Below are the code and all the weights of a small trained network. Each question names an input and a target symbol and asks about switching units off, where a switched-off unit gives its printed mean instead of its output.

import numpy as np


def w(rows, s, z=0):
    codes = np.array(rows[::2]) - 128.0
    scale = np.full(codes.shape[1], s)
    scale[-1] = z or s
    return codes * scale


def norm(h):
    return h / np.sqrt((h * h).mean(-1, keepdims=True) + 1e-5)


def f(y):
    return np.maximum(y, 0)


def softmax(a):
    e = np.exp(a - a.max(-1, keepdims=True))
    return e / e.sum(-1, keepdims=True)


def log_softmax(a):
    a = a - a.max(-1, keepdims=True)
    return a - np.log(np.exp(a).sum(-1, keepdims=True))


def net(x, mask):
    ids = ['ΔΛΞΨγζημφ'.index(c) for c in x.split()]
    T = len(ids)
    res = E[ids] + P[:T]
    u = 0
    for l in range(3):
        r = norm(res)
        for j in range(3):
            rows = slice(3 * j, 3 * j + 3)
            q, k, v = (r @ M[l][rows].T for M in (Q, K, V))
            z = softmax(np.where(np.tri(T) > 0, q @ k.T / 3**0.5, -1e9)) @ v
            o = O[l][rows]
            res = res + np.where(mask[u + j], z, o[:, -1]) @ o[:, :-1]
        u += 3
        y = f(norm(res) @ A[l][:, :-1].T + A[l][:, -1])
        res = res + np.where(mask[u : u + 4], y, B[l][:, -1]) @ B[l][:, :-1]
        u += 4
    return log_softmax(norm(res)[-1] @ U[:, :-1].T + U[:, -1])


Q, K, V, O, A, B = {}, {}, {}, {}, {}, {}
E = w([
[81,26,164,77],'Δ',
[213,132,144,150],'Λ',
[188,109,141,126],'Ξ',
[68,145,163,86],'Ψ',
[90,129,189,65],'γ',
[108,160,143,57],'ζ',
[146,120,131,151],'η',
[123,161,165,97],'μ',
[171,112,143,4],'φ',
],0.02)
P = w([
[116,143,59,109],'0',
[92,145,171,139],'1',
[142,158,151,128],'2',
[92,44,129,194],'3',
[112,131,112,103],'4',
[147,163,128,145],'5',
[147,82,254,217],'6',
[84,160,146,141],'7',
[141,163,116,152],'8',
],0.013)
Q[0] = w([
[181,51,87,153],'L0H1',
[142,151,127,102],'L0H1',
[130,90,62,147],'L0H1',
[136,130,184,192],'L0H2',
[124,10,103,159],'L0H2',
[62,187,127,135],'L0H2',
[166,158,113,186],'L0H3',
[122,84,175,122],'L0H3',
[121,147,65,171],'L0H3',
],0.014)
K[0] = w([
[164,25,114,139],'L0H1',
[125,175,144,162],'L0H1',
[168,47,24,150],'L0H1',
[135,181,139,220],'L0H2',
[176,24,59,196],'L0H2',
[2,214,138,165],'L0H2',
[180,159,176,160],'L0H3',
[97,127,155,41],'L0H3',
[72,86,55,154],'L0H3',
],0.0095)
V[0] = w([
[53,116,140,92],'L0H1',
[69,154,194,139],'L0H1',
[200,171,121,119],'L0H1',
[99,161,168,179],'L0H2',
[158,59,120,187],'L0H2',
[186,2,84,163],'L0H2',
[146,135,85,218],'L0H3',
[155,81,157,79],'L0H3',
[149,125,33,174],'L0H3',
],0.0091)
O[0] = w([
[100,142,144,150,181],'L0H1',
[167,48,134,95,191],'L0H1',
[145,104,104,103,137],'L0H1',
[95,139,78,112,116],'L0H2',
[122,251,130,255,62],'L0H2',
[55,145,225,163,48],'L0H2',
[153,204,87,132,2],'L0H3',
[30,69,153,62,191],'L0H3',
[226,31,129,8,18],'L0H3',
],0.0049,0.0066)
A[0] = w([
[150,123,164,82,134],'L0N1',
[228,141,67,78,76],'L0N2',
[127,1,53,191,253],'L0N3',
[96,61,156,38,206],'L0N4',
],0.0097,0.0053)
B[0] = w([
[127,167,85,162,167],'L0N1',
[64,79,54,215,155],'L0N2',
[116,208,203,190,161],'L0N3',
[135,129,120,255,248],'L0N4',
],0.0094,0.013)
Q[1] = w([
[64,90,118,96],'L1H1',
[26,75,75,11],'L1H1',
[67,129,167,140],'L1H1',
[72,219,136,53],'L1H2',
[98,96,149,143],'L1H2',
[97,102,142,2],'L1H2',
[107,154,148,167],'L1H3',
[201,103,183,65],'L1H3',
[72,171,74,133],'L1H3',
],0.011)
K[1] = w([
[57,150,112,102],'L1H1',
[132,70,141,48],'L1H1',
[56,98,176,24],'L1H1',
[94,122,4,99],'L1H2',
[84,161,92,180],'L1H2',
[124,117,13,39],'L1H2',
[143,109,132,122],'L1H3',
[139,117,151,136],'L1H3',
[67,128,126,114],'L1H3',
],0.011)
V[1] = w([
[81,79,126,143],'L1H1',
[113,160,70,97],'L1H1',
[149,177,53,121],'L1H1',
[173,156,129,221],'L1H2',
[72,169,135,68],'L1H2',
[157,109,3,90],'L1H2',
[141,128,92,128],'L1H3',
[121,186,74,114],'L1H3',
[179,111,164,169],'L1H3',
],0.011)
O[1] = w([
[156,114,83,84,166],'L1H1',
[117,171,132,122,89],'L1H1',
[133,105,164,138,106],'L1H1',
[152,126,147,102,224],'L1H2',
[115,139,117,159,76],'L1H2',
[94,147,64,155,6],'L1H2',
[139,153,124,106,129],'L1H3',
[124,140,110,109,108],'L1H3',
[128,74,244,154,162],'L1H3',
],0.011,0.013)
A[1] = w([
[138,99,122,152,217],'L1N1',
[102,222,3,142,251],'L1N2',
[173,124,171,110,119],'L1N3',
[107,164,38,118,154],'L1N4',
],0.015,0.0021)
B[1] = w([
[152,96,133,98,204],'L1N1',
[127,57,244,192,163],'L1N2',
[164,172,76,114,254],'L1N3',
[108,110,224,191,151],'L1N4',
],0.011,0.0086)
Q[2] = w([
[122,173,136,165],'L2H1',
[62,127,134,95],'L2H1',
[118,233,178,38],'L2H1',
[136,134,146,41],'L2H2',
[169,190,152,108],'L2H2',
[138,58,106,182],'L2H2',
[113,109,61,66],'L2H3',
[117,150,115,55],'L2H3',
[92,99,7,180],'L2H3',
],0.014)
K[2] = w([
[137,99,139,193],'L2H1',
[119,89,235,98],'L2H1',
[152,253,143,135],'L2H1',
[55,78,146,71],'L2H2',
[77,115,135,157],'L2H2',
[149,165,145,156],'L2H2',
[47,96,186,204],'L2H3',
[30,180,191,131],'L2H3',
[107,62,84,110],'L2H3',
],0.011)
V[2] = w([
[169,101,91,188],'L2H1',
[106,194,152,217],'L2H1',
[99,102,105,199],'L2H1',
[253,116,132,137],'L2H2',
[164,116,92,75],'L2H2',
[85,61,118,188],'L2H2',
[110,31,207,124],'L2H3',
[13,192,213,115],'L2H3',
[92,88,171,36],'L2H3',
],0.011)
O[2] = w([
[109,150,146,142,170],'L2H1',
[83,2,157,108,102],'L2H1',
[226,44,178,138,120],'L2H1',
[194,226,60,117,228],'L2H2',
[93,93,137,63,85],'L2H2',
[62,224,183,165,182],'L2H2',
[92,87,82,94,255],'L2H3',
[95,190,136,120,38],'L2H3',
[161,223,176,161,141],'L2H3',
],0.0062,0.0097)
A[2] = w([
[76,188,10,10,252],'L2N1',
[92,219,120,156,158],'L2N2',
[35,135,149,149,64],'L2N3',
[179,120,147,75,239],'L2N4',
],0.012,0.0036)
B[2] = w([
[109,254,146,239,159],'L2N1',
[38,183,73,121,142],'L2N2',
[94,119,4,52,142],'L2N3',
[17,101,79,81,255],'L2N4',
],0.0083,0.0085)
U = w([
[102,92,227,253,201],'Δ',
[184,165,250,157,13],'Λ',
[190,195,251,24,16],'Ξ',
[2,140,91,122,97],'Ψ',
[28,134,167,80,2],'γ',
[119,248,59,190,221],'ζ',
[76,247,178,120,54],'η',
[208,106,46,184,96],'μ',
[74,164,138,18,46],'φ',
],0.0068,0.0037)

Each question gives the input, a string of symbols that net reads in full, and the target symbol t.
The units are the heads (3 rows each of Q, K, V and O) and the neurons (one row each of A and B). Each row of codes is followed by its name. A weight is (code - 128) times the scale printed after its matrix; where a second scale follows, it is the last column's (O, A, B and U).
mask holds one flag per unit, layer by layer, with each layer's heads first. A switched-off unit (its flag False) gives its mean, the last column of its rows in O or B, instead of its output. The means were averaged over made-up inputs and are rounded, as every weight is.
A unit's drop is (log p(t) with every unit on - log p(t) with that unit switched off) / (log p(t) with every unit on - log p(t) with every unit switched off).
The circuit of an input: a set's keep is (log p(t) with only the set's units on - log p(t) with every unit switched off) / (log p(t) with every unit on - log p(t) with every unit switched off). Starting from the 12 units with the biggest drops (on a tie, the unit counted first), units are removed one at a time, each time the one whose removal leaves the highest keep (on an exact tie, the one counted first), for as long as the keep stays at least 0.8.
circuit, biggest first: the units of the circuit, biggest drop first
unit that matters most: the unit with the biggest drop
k most important neurons: the k neurons with the biggest drops, biggest first
which heads matter: for each layer, one digit per head in row order, 1 if its drop is at least 0.15 and else 0, layers parted by /
drop of u: that unit's drop, to one decimal
input μ ζ η, target ζ: most important neuron => (L0N4)
input Ξ μ Λ Δ μ φ, target μ: circuit, biggest first => (L0N4 L0N2)
input Ξ Λ μ Δ η γ Ψ ζ Ψ, target ζ: which heads matter => 011 / 001 / 100
input Ψ Ψ ζ Δ ζ Ξ, target Ξ: which heads matter => 010 / 000 / 000
input ζ Ψ γ φ μ η, target μ: circuit, biggest first => (L0H3 L0N2 L0N4)
input η Ξ Ξ μ γ ζ γ μ Ψ, target μ: circuit, biggest first => (L0H2 L0N4)
input ζ Λ μ φ ζ φ, target ζ: 3 most important neurons => (L1N2 L0N2 L0N1)
input φ Δ φ Δ μ, target μ: circuit, biggest first => (L0N4 L0H2)
input Δ Ψ φ μ Ψ Ψ, target μ: which heads matter => 110 / 100 / 000
input μ Ξ η, target Ξ: which heads matter => 010 / 010 / 000
input φ η φ Ψ ζ μ, target μ: which heads matter => 010 / 000 / 000
input Ξ φ μ Ψ μ φ, target μ: which heads matter => 000 / 000 / 000
input φ ζ Λ η φ ζ, target ζ: 3 most important neurons => (L0N4 L1N2 L2N1)
input η Ξ μ Ξ μ ζ, target ζ: 4 most important neurons => (L1N2 L2N1 L0N2 L1N4)
input ζ Λ η, target ζ: unit that matters most => L1N2
input μ μ η, target μ: 4 most important neurons => (L0N2 L0N4 L0N3 L1N2)
input ζ φ Ξ Λ φ Λ φ ζ Ψ, target ζ: which heads matter => 010 / 001 / 100
input Ξ Ξ Λ, target Ξ: 2 most important neurons => (L0N4 L1N2)
input μ ζ Δ φ ζ φ, target ζ: which heads matter => 000 / 101 / 100
input Λ Ψ Ψ φ Ξ, target Ξ: unit that matters most => L0H2
input Ξ Λ Ξ η μ γ Δ Λ, target Ξ: drop of L2N4 => 0.1
input η Ξ Λ Ξ Ξ φ μ Ξ η, target Ξ: drop of L1N3 => 0.0
input Ξ ζ γ, target ζ: drop of L2H1 => 0.7
